Here is a tiny trained network, its code and every weight. The questions are about switching its units off for an input and a target symbol, where a switched-off unit gives its printed mean instead of its output.

import numpy as np


def w(rows, s, z=0):
    codes = np.array(rows[::2]) - 128.0
    scale = np.full(codes.shape[1], s)
    scale[-1] = z or s
    return codes * scale


def norm(h):
    return h / np.sqrt((h * h).mean(-1, keepdims=True) + 1e-5)


def f(y):
    return y / 2 * (1 + np.tanh(0.7978845608 * (y + 0.044715 * y**3)))


def softmax(a):
    e = np.exp(a - a.max(-1, keepdims=True))
    return e / e.sum(-1, keepdims=True)


def log_softmax(a):
    a = a - a.max(-1, keepdims=True)
    return a - np.log(np.exp(a).sum(-1, keepdims=True))


def net(x, mask):
    ids = ['ΨΩαδεηθμξστφ'.index(c) for c in x.split()]
    T = len(ids)
    res = E[ids] + P[:T]
    u = 0
    for l in range(2):
        q, k, v = (norm(res) @ M[l].T for M in (Q, K, V))
        z = softmax(np.where(np.tri(T) > 0, q @ k.T / 4**0.5, -1e9)) @ v
        res = res + np.where(mask[u], z, O[l][:, -1]) @ O[l][:, :-1]
        u += 1
        y = f(norm(res) @ A[l][:, :-1].T + A[l][:, -1])
        res = res + np.where(mask[u : u + 8], y, B[l][:, -1]) @ B[l][:, :-1]
        u += 8
    return log_softmax(norm(res)[-1] @ U[:, :-1].T + U[:, -1])


Q, K, V, O, A, B = {}, {}, {}, {}, {}, {}
E = w([
[219,119,114,97,119,6,146,117],'Ψ',
[124,127,143,138,60,153,86,204],'Ω',
[190,102,147,30,129,174,142,130],'α',
[160,117,178,161,136,196,44,158],'δ',
[109,182,112,218,190,170,127,121],'ε',
[178,129,131,96,125,137,29,153],'η',
[101,169,73,122,140,171,46,100],'θ',
[169,56,148,122,120,176,146,71],'μ',
[191,172,109,199,102,175,178,179],'ξ',
[40,82,106,87,90,149,167,97],'σ',
[131,133,184,164,114,197,137,208],'τ',
[139,154,76,132,48,108,66,172],'φ',
],0.011)
P = w([
[93,1,43,116,204,185,86,212],'0',
[109,41,60,112,156,203,96,184],'1',
[107,70,90,117,135,190,99,155],'2',
[111,105,106,117,112,179,99,137],'3',
[118,128,126,117,96,180,107,121],'4',
[117,155,146,116,74,175,110,108],'5',
[128,176,159,122,57,174,120,89],'6',
[119,200,165,120,33,181,132,72],'7',
],0.0052)
Q[0] = w([
[86,143,123,145,90,222,119,109],'0.h0',
[101,113,140,90,167,10,171,75],'0.h0',
[93,155,108,166,117,157,74,190],'0.h0',
[124,112,130,96,183,42,181,101],'0.h0',
],0.013)
K[0] = w([
[138,244,249,119,68,116,155,37],'0.h0',
[146,146,98,205,163,148,61,233],'0.h0',
[156,44,171,77,142,116,180,84],'0.h0',
[124,96,82,193,180,155,83,211],'0.h0',
],0.011)
V[0] = w([
[163,67,147,164,101,138,204,39],'0.h0',
[218,169,170,78,152,203,56,115],'0.h0',
[181,85,108,255,78,135,32,85],'0.h0',
[232,59,23,105,109,59,120,162],'0.h0',
],0.0066)
O[0] = w([
[141,91,130,153,70,176,109,53,211],'0.h0',
[164,51,204,54,168,86,119,153,65],'0.h0',
[113,37,126,204,181,67,107,106,5],'0.h0',
[131,165,253,119,105,42,111,71,94],'0.h0',
],0.0069,0.003)
A[0] = w([
[67,81,118,99,110,78,208,113,125],'0.n0',
[161,182,65,110,92,10,178,93,149],'0.n1',
[243,119,103,180,109,53,255,174,211],'0.n2',
[83,95,122,120,131,25,188,141,44],'0.n3',
[145,203,76,155,138,91,230,36,25],'0.n4',
[114,119,128,194,125,57,160,219,5],'0.n5',
[168,144,124,135,126,123,176,141,106],'0.n6',
[115,216,156,167,119,113,114,132,88],'0.n7',
],0.012,0.0035)
B[0] = w([
[59,190,166,161,88,133,74,133,255],'0.n0',
[140,193,118,126,69,21,139,90,124],'0.n1',
[84,193,236,129,69,111,151,80,173],'0.n2',
[173,180,90,180,106,177,135,103,127],'0.n3',
[162,160,57,181,100,150,115,72,156],'0.n4',
[161,58,150,162,114,7,78,101,156],'0.n5',
[149,95,151,79,129,157,138,129,107],'0.n6',
[98,185,136,137,144,113,162,160,149],'0.n7',
],0.011,0.003)
Q[1] = w([
[81,128,206,119,59,181,187,250],'1.h0',
[174,115,102,11,26,110,23,158],'1.h0',
[168,216,79,70,157,37,231,128],'1.h0',
[252,112,217,171,153,140,160,132],'1.h0',
],0.018)
K[1] = w([
[155,158,169,136,75,210,200,188],'1.h0',
[101,147,136,2,34,155,60,122],'1.h0',
[60,183,117,73,185,26,208,155],'1.h0',
[105,102,249,157,142,95,66,169],'1.h0',
],0.019)
V[1] = w([
[88,108,179,152,46,102,57,195],'1.h0',
[158,111,58,60,71,89,132,192],'1.h0',
[140,83,156,173,118,140,247,210],'1.h0',
[208,208,144,161,146,137,85,175],'1.h0',
],0.014)
O[1] = w([
[240,137,61,172,80,220,100,122,202],'1.h0',
[190,118,136,101,69,87,97,237,120],'1.h0',
[132,15,235,255,95,122,85,110,2],'1.h0',
[200,171,146,144,210,145,84,185,107],'1.h0',
],0.0074,0.0068)
A[1] = w([
[145,105,102,116,224,167,133,151,104],'1.n0',
[134,171,93,84,191,90,170,120,67],'1.n1',
[88,107,156,162,220,113,52,102,95],'1.n2',
[79,130,113,188,248,94,182,134,2],'1.n3',
[162,149,86,228,126,124,168,177,78],'1.n4',
[144,69,164,181,150,143,107,138,50],'1.n5',
[118,112,207,151,149,165,174,130,47],'1.n6',
[138,87,179,145,176,115,155,58,55],'1.n7',
],0.015,0.0044)
B[1] = w([
[38,151,175,64,145,150,118,96,223],'1.n0',
[125,71,190,209,9,159,143,162,252],'1.n1',
[152,207,160,194,89,111,159,110,163],'1.n2',
[124,137,52,3,160,27,201,252,151],'1.n3',
[10,97,141,171,85,77,127,102,191],'1.n4',
[91,131,90,123,230,186,178,170,177],'1.n5',
[187,170,87,55,86,141,233,200,151],'1.n6',
[184,50,61,90,146,123,130,31,171],'1.n7',
],0.011,0.0039)
U = w([
[96,62,220,60,108,106,101,171,80],'Ψ',
[127,157,164,147,255,169,43,97,109],'Ω',
[232,154,152,48,159,149,127,186,134],'α',
[145,188,147,136,97,23,81,78,27],'δ',
[147,92,22,132,116,176,157,62,149],'ε',
[193,143,35,163,127,47,58,183,40],'η',
[166,62,150,226,90,149,50,164,41],'θ',
[103,160,95,124,221,50,195,160,99],'μ',
[42,176,112,152,92,167,131,167,254],'ξ',
[98,43,187,137,123,92,129,24,119],'σ',
[193,193,215,203,103,107,193,78,130],'τ',
[140,79,158,192,206,194,196,185,22],'φ',
],0.0096,0.0033)

Each question gives the input, a string of symbols that net reads in full, and the target symbol t.
The units are the heads (4 rows each of Q, K, V and O) and the neurons (one row each of A and B). Each row of codes is followed by its name. A weight is (code - 128) times the scale printed after its matrix; where a second scale follows, it is the last column's (O, A, B and U).
mask holds one flag per unit, layer by layer, with each layer's heads first. A switched-off unit (its flag False) gives its mean, the last column of its rows in O or B, instead of its output. The means were averaged over made-up inputs and are rounded, as every weight is.
A unit's drop is (log p(t) with every unit on - log p(t) with that unit switched off) / (log p(t) with every unit on - log p(t) with every unit switched off).
The circuit of an input: a set's keep is (log p(t) with only the set's units on - log p(t) with every unit switched off) / (log p(t) with every unit on - log p(t) with every unit switched off). Starting from the 12 units with the biggest drops (on a tie, the unit counted first), units are removed one at a time, each time the one whose removal leaves the highest keep (on an exact tie, the one counted first), for as long as the keep stays at least 0.8.
units of the circuit, in order: the units of the circuit, biggest drop first
k most important neurons: the k neurons with the biggest drops, biggest first
top k neurons in layer l: the k neurons of layer l with the biggest drops, biggest first
input σ Ω μ θ σ, target θ: units of the circuit, in order -> 1.h0, 0.h0, 0.n0
input σ σ σ σ θ σ α, target Ψ: units of the circuit, in order -> 0.h0, 1.h0, 0.n0
input τ σ μ, target σ: units of the circuit, in order -> 1.h0
input σ σ ξ σ, target τ: units of the circuit, in order -> 1.h0, 1.n2
input σ σ σ α σ, target Ψ: units of the circuit, in order -> 1.h0, 0.n0, 0.n2
input σ Ω μ τ μ Ω ξ ε, target ε: units of the circuit, in order -> 0.h0, 1.n7
input ξ σ α, target Ψ: units of the circuit, in order -> 0.n0, 1.h0
input σ ε δ σ, target μ: units of the circuit, in order -> 0.h0, 1.h0, 0.n4, 1.n3
input σ τ Ψ σ Ψ θ, target τ: 3 most important neurons -> 0.n0, 0.n7, 1.n1
input τ μ θ σ δ μ Ω, target ε: 2 most important neurons -> 1.n1, 1.n5
input ε ε δ, target φ: top 2 neurons in layer 1 -> 1.n5, 1.n2
input α τ σ Ω, target θ: units of the circuit, in order -> 1.h0, 0.n0
input θ α δ μ ξ, target ε: units of the circuit, in order -> 0.h0, 1.n1
input σ σ ε, target μ: 3 most important neurons -> 1.n3, 0.n0, 0.n7
input σ σ σ μ σ θ θ δ, target Ω: units of the circuit, in order -> 1.h0, 0.n0
input μ Ψ ε δ φ θ η, target τ: most important neuron -> 1.n1
input σ θ θ θ σ η μ τ, target ε: top 2 neurons in layer 1 -> 1.n7, 1.n6
input μ θ σ ξ θ θ α σ, target τ: top 4 neurons in layer 0 -> 0.n0, 0.n6, 0.n4, 0.n7
input σ θ Ω σ φ, target η: 2 most important neurons -> 0.n0, 1.n0
input σ σ μ ξ ξ ξ, target ε: 4 most important neurons -> 1.n7, 1.n6, 0.n0, 1.n1
input Ω Ψ μ Ψ Ψ Ω, target τ: units of the circuit, in order -> 0.h0
input δ φ μ δ, target ε: 2 most important neurons -> 1.n7, 0.n0
input α ξ μ Ψ η, target α: 3 most important neurons -> 1.n4, 0.n0, 0.n2
input σ φ θ σ τ, target φ: top 2 neurons in layer 1 -> 1.n5, 1.n6
